Here is a tiny trained network, its code and every weight. The questions are about switching its units off for an input and a class, where a switched-off unit gives its printed mean instead of its output.

import numpy as np


def w(rows, s, z=0):
    codes = np.array(rows[::2]) - 128.0
    scale = np.full(codes.shape[1], s)
    scale[-1] = z or s
    return codes * scale


def f(y):
    return np.maximum(y, 0)


def log_softmax(a):
    a = a - a.max(-1, keepdims=True)
    return a - np.log(np.exp(a).sum(-1, keepdims=True))


def net(x, mask):
    res = np.array(x, float).reshape(1, 4) / 4 @ E
    y = f(res @ A[0][:, :-1].T + A[0][:, -1])
    res = res + np.where(mask, y, B[0][:, -1]) @ B[0][:, :-1]
    return log_softmax(res[-1] @ U[:, :-1].T + U[:, -1])


A, B = {}, {}
E = w([
[190,119,163,84,147,102,93,116,218],'x0',
[198,8,142,84,65,109,161,73,85],'x1',
[106,142,81,48,35,102,63,165,147],'x2',
[107,136,177,116,77,120,106,164,64],'x3',
],0.014)
A[0] = w([
[119,135,95,147,118,110,105,126,86,51],'n0',
[107,147,177,141,142,145,231,65,119,79],'n1',
[171,86,158,142,118,110,141,131,228,91],'n2',
[70,126,94,164,127,177,111,142,170,96],'n3',
[88,166,152,199,172,167,157,177,87,103],'n4',
[112,79,130,180,120,146,181,121,2,254],'n5',
[192,55,152,66,50,109,148,124,104,164],'n6',
[84,121,189,125,95,96,117,132,141,100],'n7',
],0.013,0.0046)
B[0] = w([
[114,82,138,74,104,158,178,94,130,146],'n0',
[180,70,254,95,79,140,136,132,118,199],'n1',
[174,156,117,62,149,146,216,9,37,187],'n2',
[136,158,113,102,193,161,78,122,133,173],'n3',
[55,182,103,157,55,19,147,197,131,228],'n4',
[35,173,71,95,71,67,233,82,84,250],'n5',
[177,159,200,193,112,36,123,197,158,234],'n6',
[116,115,129,166,123,100,113,155,182,150],'n7',
],0.01,0.021)
U = w([
[226,82,177,161,145,128,174,141,119,40],'0',
[106,131,108,36,59,98,179,91,55,183],'1',
[99,154,102,176,105,65,133,223,162,207],'2',
[144,150,78,105,226,246,134,125,174,197],'3',
[134,50,122,150,153,186,125,150,123,2],'4',
],0.011,0.0039)

Each question gives the input, the list of numbers given to net, and the class t.
The units are the neurons (one row each of A and B). Each row of codes is followed by its name. A weight is (code - 128) times the scale printed after its matrix; where a second scale follows, it is the last column's (A, B and U).
mask holds one flag per neuron, in row order. A switched-off neuron (its flag False) gives its mean, the last column of its row in B, instead of its output. The means were averaged over made-up inputs and are rounded, as every weight is.
A unit's drop is (log p(t) with every unit on - log p(t) with that unit switched off) / (log p(t) with every unit on - log p(t) with every unit switched off).
The circuit of an input: a set's keep is (log p(t) with only the set's units on - log p(t) with every unit switched off) / (log p(t) with every unit on - log p(t) with every unit switched off). Starting from all 8 units, units are removed one at a time, each time the one whose removal leaves the highest keep (on an exact tie, the one counted first), for as long as the keep stays at least 0.8.
circuit, biggest first: the units of the circuit, biggest drop first
top k neurons: the k neurons with the biggest drops, biggest first
drop when u is switched off: that unit's drop, to one decimal
input [6,3,-7,7], class 0: circuit, biggest first -> [n4]
input [7,0,-2,4], class 0: top 2 neurons -> [n5 n4]
input [0,-1,3,-6], class 3: circuit, biggest first -> [n5 n4 n6]
input [6,5,0,-3], class 0: top 2 neurons -> [n5 n6]
input [2,7,1,2], class 0: circuit, biggest first -> [n6 n4]
input [1,4,5,-2], class 0: top 3 neurons -> [n4 n5 n6]
input [2,3,6,-6], class 0: circuit, biggest first -> [n5 n4]
input [-5,5,6,-3], class 2: top 2 neurons -> [n6 n2]
input [8,-3,3,-4], class 3: top 2 neurons -> [n5 n4]
input [4,2,3,-3], class 0: top 3 neurons -> [n5 n4 n6]
input [-6,6,8,-5], class 2: top 2 neurons -> [n6 n2]
input [-1,-2,3,5], class 2: top 2 neurons -> [n2 n5]
input [2,6,-4,-5], class 0: top 2 neurons -> [n6 n4]
input [-7,8,8,-5], class 2: circuit, biggest first -> [n6]
input [5,-7,8,-4], class 3: drop when n4 is switched off -> 0.1
input [5,6,-4,-1], class 0: drop when n6 is switched off -> 0.2
input [5,-5,1,-3], class 3: drop when n5 is switched off -> 0.1
input [-1,0,7,2], class 2: drop when n7 is switched off -> 0.0
